Below are the code and all the weights of a small trained network. Each question names an input and a target symbol and asks about switching units off, where a switched-off unit gives its printed mean instead of its output.

import numpy as np


def w(rows, s, z=0):
    codes = np.array(rows[::2]) - 128.0
    scale = np.full(codes.shape[1], s)
    scale[-1] = z or s
    return codes * scale


def norm(h):
    return h / np.sqrt((h * h).mean(-1, keepdims=True) + 1e-5)


def f(y):
    return np.maximum(y, 0)


def softmax(a):
    e = np.exp(a - a.max(-1, keepdims=True))
    return e / e.sum(-1, keepdims=True)


def log_softmax(a):
    a = a - a.max(-1, keepdims=True)
    return a - np.log(np.exp(a).sum(-1, keepdims=True))


def net(x, mask):
    ids = ['ΓΔΣΩαβεζημπφ'.index(c) for c in x.split()]
    T = len(ids)
    res = E[ids] + P[:T]
    u = 0
    for l in range(2):
        r = norm(res)
        for j in range(2):
            rows = slice(4 * j, 4 * j + 4)
            q, k, v = (r @ M[l][rows].T for M in (Q, K, V))
            z = softmax(np.where(np.tri(T) > 0, q @ k.T / 4**0.5, -1e9)) @ v
            o = O[l][rows]
            res = res + np.where(mask[u + j], z, o[:, -1]) @ o[:, :-1]
        u += 2
        y = f(norm(res) @ A[l][:, :-1].T + A[l][:, -1])
        res = res + np.where(mask[u : u + 8], y, B[l][:, -1]) @ B[l][:, :-1]
        u += 8
    return log_softmax(norm(res)[-1] @ U[:, :-1].T + U[:, -1])


Q, K, V, O, A, B = {}, {}, {}, {}, {}, {}
E = w([
[111,128,69,102,109,34,141,179,170],'Γ',
[107,185,163,217,176,53,186,135,243],'Δ',
[35,158,158,249,145,102,101,108,101],'Σ',
[106,138,201,54,125,125,128,110,150],'Ω',
[53,150,195,138,191,149,153,55,75],'α',
[77,211,77,68,228,188,78,146,172],'β',
[141,167,197,178,84,197,164,51,169],'ε',
[96,140,123,106,91,184,201,143,91],'ζ',
[125,108,215,150,142,83,41,89,162],'η',
[182,95,179,252,81,82,130,149,112],'μ',
[105,71,137,183,186,159,134,147,130],'π',
[147,162,132,139,237,98,206,142,73],'φ',
],0.016)
P = w([
[221,186,27,97,1,172,120,2,114],'0',
[119,88,179,117,74,120,213,117,114],'1',
[129,76,152,105,108,139,198,120,117],'2',
[110,71,209,133,89,172,187,143,133],'3',
[111,51,223,132,113,179,158,170,135],'4',
[107,28,228,146,108,188,158,178,139],'5',
[83,10,223,134,107,198,151,181,149],'6',
],0.0067)
Q[0] = w([
[135,90,240,69,186,185,159,214,163],'0.h1',
[148,182,60,161,95,112,99,83,29],'0.h1',
[237,147,31,79,117,108,81,100,125],'0.h1',
[140,114,167,155,167,69,249,145,171],'0.h1',
[63,166,242,159,62,208,65,78,106],'0.h2',
[14,58,245,217,153,200,192,85,156],'0.h2',
[103,163,159,139,13,111,145,167,136],'0.h2',
[168,96,178,173,63,244,205,2,197],'0.h2',
],0.0073)
K[0] = w([
[74,66,147,186,153,157,146,173,130],'0.h1',
[139,169,120,88,101,141,94,129,123],'0.h1',
[80,226,101,128,59,47,99,124,67],'0.h1',
[47,81,105,170,96,200,136,147,169],'0.h1',
[116,69,207,225,149,211,96,120,181],'0.h2',
[147,14,131,152,254,203,187,157,130],'0.h2',
[134,56,180,117,52,126,142,178,157],'0.h2',
[137,48,127,134,142,206,159,69,162],'0.h2',
],0.0087)
V[0] = w([
[158,151,168,125,166,102,178,197,228],'0.h1',
[98,36,85,127,156,168,142,122,189],'0.h1',
[131,65,154,130,173,95,57,135,170],'0.h1',
[137,227,47,225,86,154,76,100,167],'0.h1',
[165,88,66,206,150,82,146,118,90],'0.h2',
[126,172,190,132,76,97,75,39,96],'0.h2',
[201,71,87,112,120,255,121,38,134],'0.h2',
[92,141,128,170,223,88,94,135,50],'0.h2',
],0.0065)
O[0] = w([
[177,167,35,88,182,74,170,133,161,157],'0.h1',
[80,144,179,142,160,112,155,181,194,244],'0.h1',
[105,149,162,121,176,63,107,182,103,115],'0.h1',
[147,197,102,195,83,177,53,136,141,4],'0.h1',
[106,156,166,148,114,84,149,181,134,166],'0.h2',
[101,98,207,100,144,66,64,114,148,80],'0.h2',
[173,192,255,137,85,166,184,177,135,122],'0.h2',
[70,137,142,165,163,96,110,85,100,212],'0.h2',
],0.0083,0.0032)
A[0] = w([
[89,149,141,174,159,143,121,145,217,204],'0.n1',
[162,116,68,147,171,154,152,116,26,2],'0.n2',
[156,105,140,163,184,51,81,104,209,153],'0.n3',
[130,133,179,7,105,150,140,136,173,79],'0.n4',
[139,118,147,81,130,108,123,210,138,118],'0.n5',
[173,168,90,207,121,135,128,47,214,107],'0.n6',
[188,77,171,2,118,194,39,66,166,129],'0.n7',
[149,101,155,107,109,50,45,103,142,72],'0.n8',
],0.0086,0.0057)
B[0] = w([
[96,176,65,110,194,88,113,48,175,254],'0.n1',
[154,98,135,216,130,150,185,32,60,142],'0.n2',
[163,130,159,73,213,93,186,110,153,204],'0.n3',
[122,141,2,167,69,36,196,151,96,188],'0.n4',
[33,114,91,164,133,151,92,64,174,164],'0.n5',
[169,204,37,242,211,117,180,228,176,171],'0.n6',
[126,173,97,28,120,23,196,123,92,203],'0.n7',
[240,61,144,137,204,133,85,139,193,158],'0.n8',
],0.0071,0.0072)
Q[1] = w([
[104,70,176,147,201,160,150,144,208],'1.h1',
[137,50,138,106,92,95,57,117,45],'1.h1',
[124,101,170,151,107,137,163,118,190],'1.h1',
[72,109,159,116,130,131,117,143,48],'1.h1',
[183,142,65,139,98,100,100,107,152],'1.h2',
[135,147,140,206,135,73,202,190,254],'1.h2',
[99,236,133,76,172,173,153,172,206],'1.h2',
[91,62,115,191,166,115,93,131,75],'1.h2',
],0.009)
K[1] = w([
[187,165,116,62,97,121,62,124,118],'1.h1',
[118,89,63,129,249,130,183,104,135],'1.h1',
[153,189,105,124,129,166,117,90,209],'1.h1',
[88,102,29,191,80,45,89,129,120],'1.h1',
[162,93,53,114,154,37,173,227,178],'1.h2',
[255,163,78,172,62,100,84,95,127],'1.h2',
[119,251,89,61,90,174,74,98,97],'1.h2',
[79,92,94,197,149,101,102,147,130],'1.h2',
],0.0081)
V[1] = w([
[95,151,154,142,106,170,189,183,212],'1.h1',
[62,127,50,90,180,148,145,53,55],'1.h1',
[61,132,171,166,177,58,174,150,195],'1.h1',
[149,62,2,128,91,115,67,110,74],'1.h1',
[177,124,99,111,146,84,224,162,125],'1.h2',
[100,203,161,104,177,200,112,129,48],'1.h2',
[70,95,160,54,96,75,152,153,122],'1.h2',
[153,66,139,209,140,136,118,151,83],'1.h2',
],0.0085)
O[1] = w([
[124,51,147,154,35,140,147,30,151,137],'1.h1',
[7,134,101,161,145,167,147,148,4,159],'1.h1',
[122,168,94,224,100,53,141,8,94,169],'1.h1',
[96,80,208,155,181,126,83,252,44,85],'1.h1',
[195,80,146,255,147,170,103,89,138,181],'1.h2',
[85,191,93,32,164,204,185,66,107,130],'1.h2',
[120,217,121,194,125,205,91,170,213,2],'1.h2',
[240,101,125,128,136,52,190,136,96,75],'1.h2',
],0.0071,0.004)
A[1] = w([
[227,55,22,130,76,105,44,152,131,168],'1.n1',
[166,92,3,95,76,94,99,73,145,110],'1.n2',
[65,213,84,207,111,170,177,116,42,184],'1.n3',
[124,160,70,71,128,195,99,164,136,42],'1.n4',
[87,58,83,142,2,220,146,193,90,110],'1.n5',
[37,147,194,195,140,128,61,131,94,123],'1.n6',
[218,100,172,180,199,208,112,125,122,66],'1.n7',
[124,100,92,123,47,232,150,169,37,2],'1.n8',
],0.0079,0.0048)
B[1] = w([
[3,141,185,113,133,171,171,183,141,163],'1.n1',
[24,145,175,131,59,125,146,187,164,179],'1.n2',
[133,51,107,131,195,167,53,93,144,254],'1.n3',
[133,94,121,44,197,126,121,118,111,140],'1.n4',
[170,1,67,102,178,103,30,123,219,158],'1.n5',
[125,89,147,109,28,97,93,152,209,198],'1.n6',
[112,133,167,122,111,137,219,180,55,142],'1.n7',
[217,81,103,53,140,177,195,110,203,146],'1.n8',
],0.0088,0.0071)
U = w([
[177,98,168,199,86,67,131,192,99,176],'Γ',
[104,100,99,218,107,66,28,62,120,138],'Δ',
[114,161,95,36,83,43,174,178,38,248],'Σ',
[78,127,79,194,118,155,95,254,159,166],'Ω',
[88,198,38,83,185,176,99,151,142,97],'α',
[60,99,198,63,113,183,118,52,80,62],'β',
[174,32,92,56,116,158,124,124,163,135],'ε',
[112,116,149,125,141,151,166,157,155,25],'ζ',
[171,232,34,200,209,79,155,179,182,3],'η',
[219,99,154,47,166,34,87,122,165,53],'μ',
[149,182,112,179,45,152,140,55,149,188],'π',
[147,103,61,188,149,126,183,78,41,133],'φ',
],0.0091,0.0042)

Each question gives the input, a string of symbols that net reads in full, and the target symbol t.
The units are the heads (4 rows each of Q, K, V and O) and the neurons (one row each of A and B). Each row of codes is followed by its name. A weight is (code - 128) times the scale printed after its matrix; where a second scale follows, it is the last column's (O, A, B and U).
mask holds one flag per unit, layer by layer, with each layer's heads first. A switched-off unit (its flag False) gives its mean, the last column of its rows in O or B, instead of its output. The means were averaged over made-up inputs and are rounded, as every weight is.
A unit's drop is (log p(t) with every unit on - log p(t) with that unit switched off) / (log p(t) with every unit on - log p(t) with every unit switched off).
The circuit of an input: a set's keep is (log p(t) with only the set's units on - log p(t) with every unit switched off) / (log p(t) with every unit on - log p(t) with every unit switched off). Starting from the 12 units with the biggest drops (on a tie, the unit counted first), units are removed one at a time, each time the one whose removal leaves the highest keep (on an exact tie, the one counted first), for as long as the keep stays at least 0.8.
units of the circuit, in order: the units of the circuit, biggest drop first
top k neurons: the k neurons with the biggest drops, biggest first
k most important neurons of layer l: the k neurons of layer l with the biggest drops, biggest first
drop of u: that unit's drop, to one decimal
input Σ π Ω ζ η Σ φ, target Σ: units of the circuit, in order : 0.h1, 1.h2
input Σ Ω Σ α φ π Δ, target Σ: units of the circuit, in order : 0.h1, 1.h2
input φ Ω φ π μ, target φ: units of the circuit, in order : 1.h2, 0.h1, 0.h2, 1.h1
input β φ π Δ Γ Γ Σ, target β: units of the circuit, in order : 0.h1, 1.h2, 0.n4
input Ω Σ φ φ π ζ Σ, target Ω: units of the circuit, in order : 1.h1, 0.h1, 1.h2
input π ζ η Ω φ α, target π: units of the circuit, in order : 1.h1, 0.h2
input Γ μ Ω Σ π, target Γ: top neuron : 0.n6
input β β η π Σ η, target β: units of the circuit, in order : 1.h2, 0.h2
input Σ ε Σ π Γ α, target Σ: units of the circuit, in order : 0.h1, 1.h2
input α β α Ω Γ, target Ω: units of the circuit, in order : 0.h2, 1.h2, 1.n1
input Ω Σ Σ π η, target Ω: top 2 neurons : 0.n7, 0.n4
input β Σ Γ α Γ π, target β: top 2 neurons : 0.n6, 0.n4
input Δ π Γ η Σ π π, target Δ: 3 most important neurons of layer 0 : 0.n1, 0.n3, 0.n5
input η Γ π η, target η: most important neuron of layer 0 : 0.n7
input Ω Ω π Σ Γ Σ φ, target Ω: 2 most important neurons of layer 0 : 0.n4, 0.n7
input Σ φ ζ α α η Γ, target Ω: 2 most important neurons of layer 0 : 0.n1, 0.n7
input α Γ Σ Ω, target Σ: 2 most important neurons of layer 0 : 0.n7, 0.n6
input β Σ Γ Ω π, target β: top 3 neurons : 0.n4, 0.n6, 0.n7
input η μ ζ φ, target φ: top 2 neurons : 0.n2, 0.n3
input φ Γ α Σ η π Σ, target φ: top neuron : 0.n1
input φ φ Σ μ Ω, target Σ: top 2 neurons : 0.n7, 0.n4
input Γ ε π, target Γ: 2 most important neurons of layer 0 : 0.n4, 0.n7
input η φ Ω Ω φ ζ Δ, target η: drop of 1.n8 : 0.0
input π Γ φ, target π: drop of 0.h1 : 0.7
input μ Σ α π, target μ: drop of 0.n6 : 0.0
input α η μ Δ Σ μ π, target α: drop of 1.h2 : 0.4
input Ω φ φ, target φ: most important neuron of layer 0 : 0.n2
